Below are the code and all the weights of a small trained network. Each question names an input and a class and asks about switching units off, where a switched-off unit gives its printed mean instead of its output.

import numpy as np


def w(rows, s, z=0):
    codes = np.array(rows[::2]) - 128.0
    scale = np.full(codes.shape[1], s)
    scale[-1] = z or s
    return codes * scale


def norm(h):
    return h / np.sqrt((h * h).mean(-1, keepdims=True) + 1e-5)


def f(y):
    return np.maximum(y, 0)


def log_softmax(a):
    a = a - a.max(-1, keepdims=True)
    return a - np.log(np.exp(a).sum(-1, keepdims=True))


def net(x, mask):
    res = np.array(x, float).reshape(1, 6) / 4 @ E
    u = 0
    for l in range(2):
        y = f(norm(res) @ A[l][:, :-1].T + A[l][:, -1])
        res = res + np.where(mask[u : u + 6], y, B[l][:, -1]) @ B[l][:, :-1]
        u += 6
    return log_softmax(norm(res)[-1] @ U[:, :-1].T + U[:, -1])


A, B = {}, {}
E = w([
[28,231,136,164,201],'x0',
[128,127,128,126,125],'x1',
[104,108,12,134,121],'x2',
[66,75,131,229,3],'x3',
[125,124,128,126,128],'x4',
[126,126,129,132,127],'x5',
],0.004)
A[0] = w([
[114,108,5,132,169,126],'0.n0',
[152,52,149,157,80,120],'0.n1',
[96,127,137,202,115,3],'0.n2',
[112,134,160,98,167,79],'0.n3',
[245,63,110,64,165,83],'0.n4',
[97,79,2,103,114,192],'0.n5',
],0.0088,0.0027)
B[0] = w([
[185,225,108,45,109,224],'0.n0',
[169,99,108,45,129,225],'0.n1',
[130,193,194,154,100,174],'0.n2',
[101,74,122,155,186,162],'0.n3',
[60,200,166,186,91,240],'0.n4',
[109,55,91,246,151,254],'0.n5',
],0.012,0.0056)
A[1] = w([
[44,130,220,109,139,23],'1.n0',
[133,72,147,47,94,43],'1.n1',
[152,145,34,25,150,59],'1.n2',
[133,107,107,110,255,20],'1.n3',
[71,164,132,183,130,9],'1.n4',
[93,91,204,115,113,32],'1.n5',
],0.013,0.0011)
B[1] = w([
[69,23,160,159,83,234],'1.n0',
[192,181,122,86,139,183],'1.n1',
[120,126,177,10,52,186],'1.n2',
[248,103,173,175,190,194],'1.n3',
[150,195,81,101,168,254],'1.n4',
[77,149,144,45,160,188],'1.n5',
],0.015,0.0069)
U = w([
[16,89,182,128,115,206],'0',
[207,140,135,25,103,195],'1',
[120,217,26,187,130,172],'2',
[174,7,24,191,70,18],'3',
[189,31,189,199,219,6],'4',
],0.011,0.0023)

Each question gives the input, the list of numbers given to net, and the class t.
The units are the neurons (one row each of A and B). Each row of codes is followed by its name. A weight is (code - 128) times the scale printed after its matrix; where a second scale follows, it is the last column's (A, B and U).
mask holds one flag per neuron, layer by layer. A switched-off neuron (its flag False) gives its mean, the last column of its row in B, instead of its output. The means were averaged over made-up inputs and are rounded, as every weight is.
A unit's drop is (log p(t) with every unit on - log p(t) with that unit switched off) / (log p(t) with every unit on - log p(t) with every unit switched off).
The circuit of an input: a set's keep is (log p(t) with only the set's units on - log p(t) with every unit switched off) / (log p(t) with every unit on - log p(t) with every unit switched off). Starting from all 12 units, units are removed one at a time, each time the one whose removal leaves the highest keep (on an exact tie, the one counted first), for as long as the keep stays at least 0.8.
units of the circuit, in order: the units of the circuit, biggest drop first
unit that matters most: the unit with the biggest drop
top k neurons: the k neurons with the biggest drops, biggest first
k most important neurons of layer l: the k neurons of layer l with the biggest drops, biggest first
input [7,4,-1,-4,-7,2], class 4: units of the circuit, in order : 0.n0; 1.n3
input [6,-3,-2,-7,7,-7], class 4: top 3 neurons : 1.n3; 0.n0; 0.n1
input [7,3,8,-2,1,8], class 1: unit that matters most : 0.n0
input [0,3,-8,-7,-2,3], class 0: top 4 neurons : 0.n4; 0.n5; 1.n0; 0.n1
input [-3,-8,3,0,-5,-2], class 2: 2 most important neurons of layer 0 : 0.n4; 0.n5
input [-7,-1,3,3,-7,2], class 3: 2 most important neurons of layer 0 : 0.n5; 0.n1
input [-1,-2,7,-6,-8,7], class 2: top 2 neurons : 0.n4; 0.n5
input [-8,-3,-5,-1,-5,-8], class 0: top 3 neurons : 0.n4; 0.n0; 1.n0
input [1,-5,-6,-3,1,-4], class 4: units of the circuit, in order : 0.n3; 1.n3
input [0,8,7,-5,-7,4], class 2: top 3 neurons : 0.n4; 0.n5; 0.n1
input [8,0,-5,-8,4,0], class 4: units of the circuit, in order : 1.n3; 0.n0
input [6,3,5,0,7,4], class 1: top 2 neurons : 0.n0; 0.n4
input [2,0,-7,-5,-6,6], class 4: units of the circuit, in order : 1.n3; 0.n3
input [-6,-4,0,-5,1,7], class 0: units of the circuit, in order : 0.n4
input [5,7,0,-7,-2,6], class 4: top 2 neurons : 1.n3; 0.n3
input [-7,-1,0,-2,6,-1], class 0: top 3 neurons : 0.n4; 0.n0; 1.n0
input [5,-2,8,-3,-3,-7], class 1: top 3 neurons : 0.n0; 1.n2; 0.n4
input [-2,-4,8,-7,-4,4], class 2: top 2 neurons : 0.n4; 0.n5
input [0,2,-5,-1,5,-4], class 0: top 2 neurons : 0.n5; 0.n1
input [-7,1,1,3,7,-3], class 3: 2 most important neurons of layer 1 : 1.n4; 1.n2
input [4,4,-5,0,-6,5], class 4: 3 most important neurons of layer 0 : 0.n4; 0.n3; 0.n2
